Below are the code and all the weights of a small trained network. Each question names an input and a class and asks about switching units off, where a switched-off unit gives its printed mean instead of its output.

import numpy as np


def w(rows, s, z=0):
    codes = np.array(rows[::2]) - 128.0
    scale = np.full(codes.shape[1], s)
    scale[-1] = z or s
    return codes * scale


def f(y):
    return np.maximum(y, 0)


def log_softmax(a):
    a = a - a.max(-1, keepdims=True)
    return a - np.log(np.exp(a).sum(-1, keepdims=True))


def net(x, mask):
    res = np.array(x, float).reshape(1, 7) / 4 @ E
    y = f(res @ A[0][:, :-1].T + A[0][:, -1])
    res = res + np.where(mask, y, B[0][:, -1]) @ B[0][:, :-1]
    return log_softmax(res[-1] @ U[:, :-1].T + U[:, -1])


A, B = {}, {}
E = w([
[130,125,129],'x0',
[254,169,58],'x1',
[125,126,128],'x2',
[148,208,212],'x3',
[128,126,128],'x4',
[129,127,128],'x5',
[126,130,128],'x6',
],0.0092)
A[0] = w([
[79,131,166,135],'N0',
[107,158,98,254],'N1',
[166,131,138,111],'N2',
[76,88,144,223],'N3',
[162,180,65,71],'N4',
[173,194,107,150],'N5',
[92,96,192,26],'N6',
[128,254,123,82],'N7',
[234,155,88,86],'N8',
[114,159,113,213],'N9',
[142,102,133,248],'N10',
[119,104,99,151],'N11',
[112,115,80,76],'N12',
[174,154,93,169],'N13',
[124,150,133,251],'N14',
[130,171,165,89],'N15',
[175,141,169,125],'N16',
[110,115,74,94],'N17',
],0.018,0.0069)
B[0] = w([
[127,68,77,207],'N0',
[220,139,232,207],'N1',
[70,75,114,157],'N2',
[168,89,136,244],'N3',
[88,72,102,196],'N4',
[122,81,132,212],'N5',
[77,99,98,187],'N6',
[77,174,107,191],'N7',
[67,88,138,248],'N8',
[172,108,143,181],'N9',
[184,137,255,203],'N10',
[133,252,181,171],'N11',
[43,222,109,155],'N12',
[126,85,172,212],'N13',
[205,136,124,204],'N14',
[96,188,93,166],'N15',
[123,148,162,171],'N16',
[84,236,147,164],'N17',
],0.0076,0.011)
U = w([
[150,145,153,187],'0',
[7,62,46,55],'1',
[53,244,119,209],'2',
[172,146,139,159],'3',
[195,137,125,150],'4',
[167,147,131,157],'5',
[147,155,161,66],'6',
[144,220,19,1],'7',
],0.013,0.0082)

Each question gives the input, the list of numbers given to net, and the class t.
The units are the neurons (one row each of A and B). Each row of codes is followed by its name. A weight is (code - 128) times the scale printed after its matrix; where a second scale follows, it is the last column's (A, B and U).
mask holds one flag per neuron, in row order. A switched-off neuron (its flag False) gives its mean, the last column of its row in B, instead of its output. The means were averaged over made-up inputs and are rounded, as every weight is.
A unit's drop is (log p(t) with every unit on - log p(t) with that unit switched off) / (log p(t) with every unit on - log p(t) with every unit switched off).
The circuit of an input: a set's keep is (log p(t) with only the set's units on - log p(t) with every unit switched off) / (log p(t) with every unit on - log p(t) with every unit switched off). Starting from the 12 units with the biggest drops (on a tie, the unit counted first), units are removed one at a time, each time the one whose removal leaves the highest keep (on an exact tie, the one counted first), for as long as the keep stays at least 0.8.
units of the circuit, in order: the units of the circuit, biggest drop first
k most important neurons: the k neurons with the biggest drops, biggest first
drop of u: that unit's drop, to one decimal
input [-3,5,3,8,-2,3,4], class 2: units of the circuit, in order : [N7]
input [8,-5,7,-5,7,3,-1], class 6: units of the circuit, in order : [N11; N4]
input [7,8,2,-2,6,8,3], class 1: units of the circuit, in order : [N8; N4]
input [5,-6,-1,-8,-5,-8,-3], class 2: units of the circuit, in order : [N11; N17]
input [-7,2,6,7,-7,-2,-4], class 2: 2 most important neurons : [N7; N15]
input [-1,-4,1,-6,-3,4,-3], class 2: units of the circuit, in order : [N17; N11]
input [0,0,4,-8,5,2,-1], class 2: units of the circuit, in order : [N17; N11]
input [-6,2,-3,7,-2,5,4], class 2: 3 most important neurons : [N7; N15; N3]
input [3,-6,-3,-3,-7,-7,-7], class 3: units of the circuit, in order : [N8; N3]
input [-7,8,3,-2,-6,0,-2], class 1: 2 most important neurons : [N8; N4]
input [6,-6,8,-4,-3,6,-4], class 0: units of the circuit, in order : [N4; N3]
input [-5,7,-6,8,6,6,7], class 2: 2 most important neurons : [N7; N15]
input [-2,0,2,8,6,2,-7], class 2: 3 most important neurons : [N7; N15; N3]
input [-2,-3,8,-7,-3,-7,0], class 0: 2 most important neurons : [N3; N7]
input [1,8,6,-7,2,3,-2], class 1: units of the circuit, in order : [N8]
input [-5,-5,-6,-6,-2,4,0], class 0: drop of N7 : 0.1
input [4,0,-5,-7,1,-3,7], class 2: drop of N3 : 0.0
input [2,-3,1,0,-8,-1,-3], class 4: drop of N8 : 0.2
input [5,8,-1,-6,-6,-5,-1], class 1: drop of N4 : 0.5
input [0,4,4,8,-2,-8,0], class 2: units of the circuit, in order : [N7]
